Below is a small trained network, with its code and all its weights. Each question gives an input and a class and asks what happens when units are switched off, that is, made to give their printed mean instead of their output.

import numpy as np


def w(rows, s, z=0):
    codes = np.array(rows[::2]) - 128.0
    scale = np.full(codes.shape[1], s)
    scale[-1] = z or s
    return codes * scale


def f(y):
    return y / 2 * (1 + np.tanh(0.7978845608 * (y + 0.044715 * y**3)))


def log_softmax(a):
    a = a - a.max(-1, keepdims=True)
    return a - np.log(np.exp(a).sum(-1, keepdims=True))


def net(x, mask):
    res = np.array(x, float).reshape(1, 5) / 4 @ E
    y = f(res @ A[0][:, :-1].T + A[0][:, -1])
    res = res + np.where(mask, y, B[0][:, -1]) @ B[0][:, :-1]
    return log_softmax(res[-1] @ U[:, :-1].T + U[:, -1])


A, B = {}, {}
E = w([
[150,255,144],'x0',
[197,163,186],'x1',
[156,151,250],'x2',
[84,143,223],'x3',
[7,173,64],'x4',
],0.0078)
A[0] = w([
[135,238,116,156],'N1',
[109,248,122,176],'N2',
[62,84,152,150],'N3',
[156,115,50,199],'N4',
[18,141,143,255],'N5',
[67,82,120,176],'N6',
[139,151,219,107],'N7',
[107,181,106,128],'N8',
[133,108,232,103],'N9',
[161,175,69,165],'N10',
[192,53,91,189],'N11',
[233,148,179,224],'N12',
],0.013,0.0078)
B[0] = w([
[254,240,161,194],'N1',
[234,221,130,210],'N2',
[232,34,94,179],'N3',
[88,239,90,201],'N4',
[217,67,90,250],'N5',
[207,106,55,196],'N6',
[156,100,242,184],'N7',
[206,94,81,156],'N8',
[65,56,191,185],'N9',
[95,206,181,169],'N10',
[9,164,94,215],'N11',
[21,152,203,246],'N12',
],0.0076,0.012)
U = w([
[59,154,66,118],'0',
[159,23,108,114],'1',
[199,187,168,86],'2',
[170,114,118,255],'3',
[98,50,252,80],'4',
[92,193,171,71],'5',
],0.011,0.0087)

Each question gives the input, the list of numbers given to net, and the class t.
The units are the neurons (one row each of A and B). Each row of codes is followed by its name. A weight is (code - 128) times the scale printed after its matrix; where a second scale follows, it is the last column's (A, B and U).
mask holds one flag per neuron, in row order. A switched-off neuron (its flag False) gives its mean, the last column of its row in B, instead of its output. The means were averaged over made-up inputs and are rounded, as every weight is.
A unit's drop is (log p(t) with every unit on - log p(t) with that unit switched off) / (log p(t) with every unit on - log p(t) with every unit switched off).
The circuit of an input: a set's keep is (log p(t) with only the set's units on - log p(t) with every unit switched off) / (log p(t) with every unit on - log p(t) with every unit switched off). Starting from all 12 units, units are removed one at a time, each time the one whose removal leaves the highest keep (on an exact tie, the one counted first), for as long as the keep stays at least 0.8.
circuit, biggest first: the units of the circuit, biggest drop first
k most important neurons: the k neurons with the biggest drops, biggest first
drop of u: that unit's drop, to one decimal
input [1,6,-1,6,7], class 2: circuit, biggest first	N2; N1
input [-7,3,-7,0,1], class 0: circuit, biggest first	N11; N4
input [-7,-5,1,-3,-1], class 0: circuit, biggest first	N11
input [-7,3,0,-3,3], class 0: circuit, biggest first	N11; N7
input [-2,-7,-3,0,-4], class 0: 2 most important neurons	N11; N4
input [0,0,4,-5,-3], class 4: circuit, biggest first	N2; N12
input [6,7,-4,-3,-5], class 5: 2 most important neurons	N12; N5
input [-6,0,-1,-7,4], class 0: circuit, biggest first	N4; N11
input [-4,-7,8,-1,-1], class 1: 2 most important neurons	N12; N3
input [-3,-1,0,-3,-8], class 0: 2 most important neurons	N11; N7
input [5,-6,-4,2,5], class 2: 2 most important neurons	N2; N1
input [0,6,-6,2,8], class 2: drop of N1	0.2
input [-5,2,-5,2,2], class 1: drop of N3	0.2
input [-5,7,-5,1,-6], class 4: circuit, biggest first	N12
input [1,-5,1,-5,-3], class 0: drop of N1	0.1
